Each row is followed by its class.
-344   99   12  334 -223 -453  -72  114  112  227   61   88 -285  259  -51   41  -91 -193  192 -252 -426  371  568   57   70  351  296 -490 -170  -26 -199 -102  -36 -352 -151  251 -246  357  158   91  121  -24 -> (159)
 133 -267 -375   -2  392  189  318 -136 -148  -67    4  -99 -203   88 -201 -215  -55  -74  117  266   -8 -160  431  -33  178  160 -364  147  290   57  366   18    1  450   70 -241    2 -338 -775 -134  -83  102 -> (207)
-227  300  132 -112 -145 -224 -188  -75  100  130  276  -96  -61  -71 -169 -135 -100  -72   53 -101 -152 -132  579  -74 -267  244  190 -380 -365   43 -174 -101 -198 -234  -99  168 -207   22  345  -91  141  195 -> (205)
 131   82  -69   75   72   32  -40  250  101  -89 -164  109 -205  191   70  529  386  255    0 -272 -112  427   92  -52  244   59  211  155  251  186 -133  -50 -103  397 -239  125  133   27  145   61 -154 -209 -> (136)
 162  -52  397 -173  -44  299  158  164   81  119  -48  283 -184 -246  196  283   18  220 -405 -187  153 -389 -562   46   94  -19  -92    6  -18 -264 -218 -264  157  -68 -552  130 -234 -136   19    5   36   97 -> (207)
  12 -327  153  235 -113  -73  295  418  188 -188  -47  311 -172   39  549    7   22  130 -315  154 -152   87 -100   58  266  -59  104 -185 -130 -539 -158   14  234 -306 -382  -95  113  748 -324  218  196  183 -> (159)
 -82  106  134  244  -30 -397  -56  -14   45  -49  226  307 -160 -115  343  280  207   15 -181  359 -261  127  -32   75    9  436  264 -240 -306 -246 -527   70 -309 -305 -532  308 -264   23 -333  -13   32   72 -> (166)
  55  -20  120  -86   83  116   93  173   39 -124   24  -62  -95   40 -130 -187   65   53   45  189 -314  280  222 -129  -69   20  -45  166  123 -144   90  220  127   80   59  226   58  216 -216  -92   14   98 -> (166)
 -12  -91   37 -125  129 -156  166 -370    3  161  117  165   -6  -74  193 -160   73 -195 -352  -15   -8 -682  -24   20  174 -127 -111 -191 -151  -74   -7   67 -314 -227 -321  104  -93 -450  220   29 -326   28 -> (103)
  40  180  104   49  156  237  218 -103  -16  138  -64  424 -222  317   23  324   -3  368  131  156 -305  373   42  241 -144  325   15 -184  149  265 -156  -71   21   62   -2 -158   30 -331  110 -217 -198 -279 -> (35)
  50 -252  -14  -96 -219 -347 -164  152  189 -108  120  175 -119 -143  401  283  291  -63 -182  244  -48  139 -117  106   17  275   28   -5 -200 -139 -383 -133 -240  -17 -247   25 -276  -21 -459  150   21  211 -> (23)
-101  -40   78   94 -353 -338 -410  350  116  -28  136  317 -159 -236  541  188  221  317 -119 -109 -341  281   89  -83   93   38  281  -40 -107  -28 -459  -99  -60 -358 -213   91  127  318  119  158  154  222 -> (103)
 120   -2   68  101  150  299 -206  -92   44  -76  202   34  156 -258  129  317   16  -54 -222  -83  -11 -152 -253   92   87  172 -268  114  -93 -298  107 -271   23  219 -290  217 -213   88 -304  -67  218   60 -> (205)
-153   33  144 -151 -117   27  -46  150  103  -46 -131  357  -93 -197 -132  230  110  496   58  428  290  333  239 -125 -361   81  -27 -416 -304  338  -17 -482 -162  343  339 -654  162 -705 -177 -286 -293   29 -> (159)
 238  309  355 -310   84  581  -12 -109  -22  -19   68  139  310 -371  -18  139  -87  146 -368 -142  348 -408 -734  -42 -193 -298 -156  114  -59 -186  107  -33  149   43 -122  280  139 -123   46 -108   76   57 -> (205)
-359  -71  -29  183 -289 -821 -149  105  170  363  142  144 -241  311  114   70  198    6 -264   21  101   61  449  -51 -129  246  347 -550 -269 -119 -261 -172 -107 -374 -327    4   19  323  297  142  -67  173 -> (136)
 361  216  328 -400   32  375  536   52  -35  -31 -251  -13   50  -27 -281  241  -67  -92 -191 -227  135 -268 -465 -226  246 -521   16  193  281 -136  258  490  283  169 -236   71  241  158  -68  110  -60  -77 -> (23)
 132  162  280  238 -123  251  295  316    3  -98 -358  302 -189   -5  304  179  -68  110 -120  205 -229  150   24   64  405  -83  295 -173   -6 -415 -246  326  262 -391 -500  189   24  757 -321  240   90 -189 -> (177)
  73   33 -396  146  199  -48 -118 -120   48  -19  244  176 -194  151  155  544  221  163  -31 -188   -4  300   50  -45  226  449  -46  341  116  167 -124 -241 -453  470  -67   72   48 -365  -96 -138  -70  -92 -> (177)
 -48 -341 -125  146  386  222  459  -84  -11  -13   19  140 -349  289  150 -253   37   11 -102  270  -20 -365   62    0  162  210 -281  -99  123 -321  207 -141  -33   17  -92 -145   92   -5 -683 -130   66  183 -> (111)
 -21  -59  123  506 -125  -47    6  277  198  -45  -79  123  -43 -159  565  140  -26  185 -207  376  -57  -82 -190  173  231  119  273 -158  -23 -236 -322   95   17 -442 -376  439 -196  531  -48  277  190   50 -> (205)
  11  264  212  207 -108   21 -133   29  196  -14  125  269  -12 -242  241  134  -61   76   24  354 -474  203  -37  230  -25  346  254 -140 -126 -303 -262  331  200 -582 -150  317  -13  673   56  -38  289  189 -> (106)
-473  127  245  405 -118 -461  192  -29  127  335  -77  140 -494  546  -72   34 -183 -110 -118  113 -105 -107  481  -26  226  403  307 -591 -334 -402 -151 -131 -196 -471 -480  228 -438  690    7  118  120 -300 -> (207)
 -56  210  -32  -24   52   32  217  199  140  143  -94  333 -375  295  193  282  132  254  150 -417 -123  508  -24   28  383  108  213   31   54  371   -9  175   -8  117   43 -153  258   84  171  162  -71 -139 -> (106)
 -68  -97 -151   -7  228 -165  221   -1   83   -4  -29  259   17   43  130   46   88  114  100  309  471    2 -331  200   11   13 -157 -118 -229   69  388   75   37  306  274 -527  298 -383 -262   25 -261   29 -> (207)
-114   67  353  236 -209 -208 -161  205   76 -148   94  210  -58 -160  249  127   22  128 -207  341 -290  241  166   -2   58  214  212 -276 -126 -513 -272  215   -1 -380 -398  430 -146  742  -43    4  232 -123 -> (136)
-150 -232  221    1   20 -524  397 -308   37 -144  308   62  -62  -43  201 -183   62 -127 -256  -64 -424 -513   22   95  -18  175  177 -339 -193   14 -189 -163 -474 -382 -234  -85 -186 -550  190  293 -196  142 -> (35)
-227 -214   -4  417 -195 -373 -255  223  216   54  129  324 -155 -123  551  217  159  216 -362  161  -37  273  132   12  165  403  126 -188 -182  -93 -406 -240 -237 -280 -248  163 -291  171 -202   95  152    2 -> (166)
 -24   76   27  521  -68 -153 -289  -62   26 -138  110  169  149   35  162  153   80   36 -165  487  -69  122  -69  181  -63  202  195 -136 -153 -409 -350  209 -297 -463 -436  416 -187  421 -181  -87  186  -85 -> (59)
 -40 -254  267  -94 -177 -197  178  -67   99 -131  -68 -183   63 -201  144 -348  190 -264 -128   16 -422 -433  196  116   36  -53  -19 -303 -172  193  -67 -322  -69 -388 -181 -134 -207 -310  221  334 -228  261 -> (103)
-449  129   78  134 -232 -553  124 -120   67  308  190   43  -80  407  150 -173  -89 -188  -93 -138  -42 -157  302   94 -110  127  198 -568 -278  -37  -54 -148 -169 -648 -129  341 -173  474  471  281   94  -54 -> (177)
 -34  -70  205  363  -95    1   16   56  -55  -74    7   86 -157  -73  161 -123 -176 -126  -21  129 -431   75  183  149   55  164   92 -170  -84 -260 -199  -24  165 -533 -260   -9 -141  289 -362   77   99  -14 -> (166)
-113 -155  118 -224  -86  -13  269 -322    7  135   28 -132  -18   -4  310 -190  -21 -500  -14 -214 -366 -397   76   79  239  -94 -293 -195  123  -15  255 -186   25 -271  109  208  271  -43  129  214 -121  219 -> (111)
 131 -285  -78   57  132  519   -4  228 -158 -220  -95  -57  -47  -87  -82  256  -83   53   58 -377 -205   -2  -66 -208  229    1 -136  317  145 -316   16 -143  -67  378 -311 -101 -217   40 -409  -40  189   41 -> (97)
-209 -194 -222  244  208 -218    1  164  228  -91  169  328 -129  -27  -39  232  -41  352 -218  390  396 -123   33 -118   28  476  -93 -140 -439 -149  -41 -336 -242  404 -138 -428 -263 -206 -460 -241  162  -57 -> (23)
-270  -17  183  282 -195 -213 -112  242   18   58   -9  374    8 -209  699  218  120  151  -30  193 -245  315 -286  412  -24   83  135  -70  -18  -68 -401  -32  184 -512 -185  406  -29  137 -180  154  278   85 -> (111)
 -31 -367 -209 -183  109  -16  310 -132  -21  -83 -110  -60   95   70   35 -363 -222 -422   -1  -61 -295 -359  199   86  271  -46 -281  -32   50  -10  429   28  256  -83   -2 -361  -96  172 -329  306  -66  202 -> (111)
-201 -328 -222  176  244 -400   91   49  133  -60  329  127  -68 -105  248  126   44  152 -206  168  451 -140 -172  189 -220  427 -149  -22 -163  244  -37 -414 -180  403   49 -329 -184 -698 -544   -5   40  162 -> (59)
-345  126  132  202 -212 -473  -58   96  -40   83   77   50  -27  523   29  -18  190 -167 -305 -270  -44   20  421  -29  -42  -92  239 -403 -222 -410 -182  -26 -281 -436 -594  469   96  598  432   78  158 -210 -> (103)
   1  -93 -347  219  179  208   30  325   38   23  -23   79 -255  144  -12   76  123   35   54   78  -38  312  519 -115  213  139  -89  142  182 -222  259  315  140  320  -17  -19  205  481 -695  -10  222   29 -> (23)
-158  -88  198  215 -162 -300    6  343  179  -53   -1  377 -268 -200  640  155  -40   56 -132  176 -187  -85 -204  298  203   79  215 -111 -140 -355 -339  126  -90 -690 -410  338 -352  355   10  196   64   14 -> (166)
 -20 -234  153 -405 -250 -390  337  -32  186  -69  303   -7  -10 -352  586  -90  -61 -256 -106 -329 -399 -706 -334   12   54 -189   25   -2   23  136  -94   33  -59 -377   17   91   41 -157  351  506    0  302 -> (35)
 120 -351 -459  -25  309  -31  211  -70   -7  102 -146  -83 -303  290 -106  -14  108 -241   54  275  -14 -167  289  -38  318  142 -267   55  439 -248  241  212  176  392   24  -71  194  230 -726 -229   29   49 -> (159)
   2  115  137 -140  -23 -197  217 -263   13  221  186  131 -140   89  194  242  168  175 -115 -139  -33  305  149  183   43  125  -92   12  193  706  -48 -170 -212  331   79   37   -4 -887  242   56 -276 -238 -> (97)
  75  -26  148  440 -143  107 -132  381  216   38 -137  319 -437 -189  214  263   57  116  -38  242 -513  511  255  107  257  299  250 -106   45 -258 -429  222  362 -318 -318  -11  -60  533 -403   34    7  -51 -> (166)
 175    3  407  -31   94  659  338  266   25 -323 -133  286  176 -283  190  290 -125  239 -359  -91  -25 -285 -298 -101  180 -251 -181  -24  -87 -412  135 -121  163  186 -533   75  147  187 -108   -1  183 -124 -> (106)
 300  294  162  -78  207  734  181  -20  -87 -132  -28  -72  104 -275 -263  360  -73   85 -119 -287 -134  -40  -80 -149  130   26  107  255   91 -192   28  292   98  380 -279   15   31   86 -232  -37  208  147 -> (97)
-176 -303 -200   94  -26 -160 -224  465  206 -171   63  231 -272 -349  -22  262 -180  164  339  130 -112  329  257  -76  -19  529  -90 -126 -242   27 -121 -275   -2  325  168 -457 -147 -344 -564 -196   58   57 -> (166)
-150   97  220  187  121  -17   58  328  180   12  -83  452 -371  -11   86  424  205  453  -55  342  344  420  299   34 -169  298   39 -285 -222  127 -171 -330 -114  443 -198 -275  -68 -630 -318 -283 -239  -91 -> (111)
-396  178  307  184 -184 -309   82    7  -98   89    7  -35  -35  243 -178 -125  -13 -118  -60  122 -222  128  560  -34 -331  158  284 -508 -342  -81 -187 -127  -79 -335 -330  132 -217  220   96   95    6 -107 -> (136)
-392  183  148   34 -123 -676  -47 -314   83  249  490  -92 -146  289   58  -41  -27 -315  143 -102 -332  143  316  196 -262  475   94 -384 -246   38 -103 -254 -224 -420   60  332 -287  188  179  -13  210  288 -> (59)
 108  237  442  -70  227  576  434   35  -11 -124   61  159  177 -104  122  171 -287  321 -294 -355  -72 -232 -427   84   80 -153   86  163 -115 -455  144   11  161   76 -238  250  118  212  263   54  316   51 -> (97)
-143 -428 -285  287  251 -138  333  181  -16    2   20 -133 -373  466    4  -15  126  -57   45  290   99   36  188  -19  269   31 -156  121  241 -274  278  185 -155  238 -151  -30  -79  376 -747   94   67   81 -> (59)
  27 -465 -528   79  318  -10  268  -11  -80   -8   80  -18 -268  194 -186 -218  169 -293  -32   92 -109 -145  600  -97  276   96 -311  -99  139 -311  398  111   60  468 -112 -400   83   12 -887  -45  -18  110 -> (205)
-164 -334   -2 -158  141  -31   21  -49  -49  135  184  -78 -171   15  201 -223 -121   56  -94  229  -18 -171  238   61  -75  326 -358  100  156   17   69 -121  -69  247   82  179 -336 -203 -631 -118  256  200 -> (59)
-218 -258 -200  249  120 -255 -194  169  247  -22   65  334 -348  114   82  508  368  372   51  278  140  259  176  -76  -79  565    3 -261 -250  -58 -109 -571 -365  520   35 -411 -123 -336 -263 -261 -113  -92 -> (136)
-252  -74  -11 -303 -304 -320  241  -23  162  118  140   55  118 -383  617  -92   34 -346 -141 -476  -30 -494   42  153  223 -351 -108  -25 -120  443  333   -2  -35 -221  137  -76  157 -360  494  670 -136  115 -> (111)
 -42 -144  266   29  195   55   67   60  -37 -241  -90  337   -3  -66 -165  -25  -39  354  116  424    6  193    2  176 -486  324 -178 -457 -270   79  -80 -631  127  130  118 -671   37 -752 -353 -371 -256 -102 -> (35)
-377   59 -232  131  -57 -224 -530  316  106   10  162  201  200 -271  343  444   15  117  104   42  326  329   24  153 -298  257 -120   20 -283   74   11 -215    4  269  196   89  139   21 -115  -39  227 -140 -> (103)
 -69   95  -16   67  139  187  232  174  113   57 -136  217 -589  306   32  423   76  260  301 -281 -307  334  239  -84  295  374  108  -38  189  409   -1 -116 -185  423   29 -256   87 -302 -120   -2 -143 -335 -> (205)
 148  -59 -110   83  256  181  -17 -104   29   79  -33  207 -396  325  -58  156   90  222   24    7 -232  281   -7  -69  121  405   -4   63  254   -8 -201 -153 -116  323    7   22  204 -310 -139 -333 -239 -164 -> (205)
 -72  -37  154  361 -153  -46  -99  293  197 -101   11  336 -101 -152  407  108  -85  282 -165  227 -223   -1   90   59   88  310  198 -317 -172 -351 -342  -98   57 -437 -382  185 -191  584  -19   41  323  -53 -> (97)
-376   29  152  185 -205 -478  264   70   11  264 -138  -18  -55  472  172  -26  -17  -95 -403  108  383 -179  209  113  127 -240  220 -426 -127 -420   37   64   28 -542 -397  169  110  899  276  257  127    4 -> (207)
 -91 -421   23  -74   -7 -159  237 -296  -19  126  182    7   76 -134  463 -215 -321 -308 -158 -337 -281 -592  103  179   74  264 -401 -180   62  196  270 -565   56 -208    7 -133 -219 -520  131  204  -11   -4 -> (205)
  53 -176   99  190  247  436  220  122  202   86 -120  165   91   14  235  430 -153  151 -181 -189   83 -128 -472   51  192  203 -150   55  -68 -184  217 -227  250  292 -194 -101 -103  145  -99  128  109 -108 -> (205)
 178 -413   15  -72  176  -60  330 -319  118  -36   17 -246  -76   31  148 -171    9 -478 -135 -137 -230 -692   50  -14  230  104 -140   40  -28 -120  210  -97 -197  -77 -164 -217 -261 -280 -101  242 -267  164 -> (166)
-263  115  253  126 -275 -444  -90  -40  150  262  301   10 -110  210   24    3  130 -101 -363 -122  -57   81  519   76 -223  267  260 -411 -305 -303 -335  -96 -249 -391 -459  396 -392  316  511   33  154   56 -> (97)
-535  -13  -50  374 -207 -807  -74   29   80  220  142   85  -97  471   43   15 -138 -138 -122 -147 -154  184  421  178  -25  295  359 -459  -55 -105 -178   87  -16 -419 -247  300 -243  646  300  237  286 -234 -> (111)
-104 -270  -12 -197 -123 -274  120 -101   96   93  152    6   30 -214  336  -79   69 -313 -221 -127 -176 -453 -249  142  179  -66  -87   80  -51  -52  -29  165 -211 -227 -191  225 -246 -246  231  248  -93  248 -> (159)
 -94 -166  305  378 -237  -91  283  224 -119   70  -92  440 -320  281  340  162   17  249 -573  359   39  203   94   59 -116  121  211 -464  159 -521 -590 -105   87 -447 -709  185  140  341 -217  -51   47 -189 -> (111)
 179  -18  194 -158  187  606  120  -18 -102  -46  -49  183   96   56  -50  366  -70   31 -347 -225   82 -210 -420   75  -69  -98 -241  283   19 -459   57 -108   53  344 -482   89   -7 -123 -211 -149   40 -114 -> (97)
 -77  -13 -177  206 -208 -337 -456   97  163  -22  203   69  276 -237  424  350   16  -40  -53   60 -100  311 -319  277   53  152  -24  295  -46 -112 -260 -112  279 -208  -21  314   91  529 -119   42  460  211 -> (207)
  71  105  -59  192   71   68  354  -46    0  166  -48  330 -360  330  198  337  230  291 -329  -14  141  185   70 -104  156  185  177 -195  241  270 -170   53 -174  375 -200 -126  197 -238   50   -7 -244 -290 -> (159)
-227  258  216  -62 -142    2   83  129   13  221   70  305 -211   11  314  305   69  441  114 -261 -456  484    9  250 -112  278  189  -83  263  755 -261  -37   17  -56   63  238  -77 -355  413  192   14 -155 -> (97)
-147 -116  271  -12  -71  -17  159  362   81   26 -121  463 -166 -180   73   42   51  540 -308  296  273  238  180  -26 -189   90   55 -441 -277  -40 -110 -310  129  317  -36 -499   81 -461 -137 -138 -183   73 -> (59)
-142  -71  296  364 -272 -277  102   97   70   55  104  262 -276   69  451   29  158  -21 -227  170 -418   92 -200   32  172  188  243 -183  -93 -431 -368   62  -28 -744 -411  268  -43  569  -71  223   88   92 -> (177)
 -37  -90  210 -244 -216 -310  518 -162  192  105   31  -71 -110  -14  410 -108   21 -444 -137 -134 -159 -743 -131   84  137  -39   32 -187   40  269  273  230  -69 -328 -123  -93 -102  -75  227  631 -202  167 -> (207)
 -55 -438 -416  162  289   -9  157  135  120  -34   34  -33 -211  302   90 -128  -45   71  -18   80  -50  184  207  -74  349  271 -299  117  293 -110  334 -215  337  379  227 -239  189  533 -577  -21  213  292 -> (111)
 -31 -149   40  241 -214 -240  179  132  175   61   24  150 -263  -34  371  301  143  -60 -107  271 -306  159  160  368  227  200   61 -277  185 -185 -203  -44  132 -227 -194  182  -55  302 -282   58  224  259 -> (159)
-234 -150   47  217 -282 -199  -20  353  -23 -107   47  454 -216 -140  436  -16  -36  106  -61  226 -415  282  191  128   25  346   62 -323 -141 -134 -370 -139   58 -503 -311    1 -230  246 -478  118  189  106 -> (177)
 -54  388  196  157   61  274  -41   -7   67  148  -62  203  -71    0   92  224  152  342 -239   24 -213  123   31   92 -131  129  332 -102   44  108 -424   49   53   36 -198  439   90   73  372  -40  -13 -189 -> (59)
-291   40   64  369   18 -312  -34  -69    9  277  198   70 -161  388 -140 -144 -241 -183 -165  182   47  -27  418  109 -321  497  121 -610 -296 -497 -298  -10   45 -326 -346  249  -54  387 -168 -144  156 -110 -> (35)
-138 -108  133  230 -274  188  -14  462  112 -164 -200  202 -161 -119  170  242   31   55  -57  104 -568  515  482 -122  111  108  185 -154   59 -321 -352   36   74  -74 -213  217  103  510 -503   55  222   41 -> (59)
 100  -41   97  -36  196  237  275 -125 -200  -43    8  -35  158   41 -134  341  -85  -42 -345  -94  513 -245 -373   26   -1 -100 -221  143   45 -187  208  -21   59  273 -375 -281   -2  -93 -200  -71    0 -231 -> (136)
 -84   -6   61  171  215  101  197   -9   88  132  -62  158 -563  556 -190  390  -60  246  141 -196 -327  503  198  -66  249  502  137   87  253  259  -69   39 -235  304  -75 -107 -280  -46 -140  -48 -165 -400 -> (136)
 160   -6  230   10   75  227  387  160   65 -138   16  125   77   57  272  221  -53   94 -450 -312  253 -339 -727   27  176 -268   20  101   83 -331   55   50  168  -12 -398  230  151  433  -75  200  282   18 -> (159)
 -72 -199  195  453 -194   20 -316  149  -65   44 -129  332   14  -55   72   99   87  129 -191  604 -379  426  106  185 -213  251  -17 -327 -130 -535 -538 -337  230 -368 -493  228 -172  233 -372 -283   44  -15 -> (59)
  -3   42 -325    8  203   81  -19  -78  -80  226  -21  224 -188  284  159  363  237  169  127 -276 -105  315  -42  171  190  222  -64   82  274  219  -44  -72   23  321  121   54  277 -127  -65  -96   63 -243 -> (103)
-298 -165 -157  107   19 -343 -240  240  174 -153  182  159  -88  -40  -68  342   -5  227  161  297  232  508  447  -81 -260  452 -138  -55 -285  276   70 -354 -156  727  198 -625 -121 -518 -571 -232   24  116 -> (111)
  -1 -240 -271   20  165 -132   -1  264  305 -177 -153   52 -214  -16 -152  302 -121   75  146  162  323   26   65  -90  261   79 -176   13  -74 -135  318 -362  245  570  373 -681  368  151 -515 -176  -32   67 -> (103)
 136   12  380  195  232  218  215 -124   36  -46  -42  174    7   18   55  234 -288   33 -316 -198   56 -287 -732   95  238  -60   52   13   59 -618   17    5  326 -226 -337  167  157  471   53   11   80 -200 -> (111)
-339  153  118  203  -75 -695  190    9  198  111  226   96 -398  320  -49  -43   -1  -96  -11  -79 -195  111  483  112   12  485  506 -441 -436   83 -221   95 -416 -433 -338  -44 -459  112   26  288   -3  164 -> (159)
-170  -64  160  313   49 -379   96   37   68 -167  167  355  -73 -121  -23  146   38  124  -75  493   83   76  -79  -46 -351  321   96 -489 -351 -125 -209 -285 -219 -120 -135 -245  -48 -460 -273 -213 -228    2 -> (23)
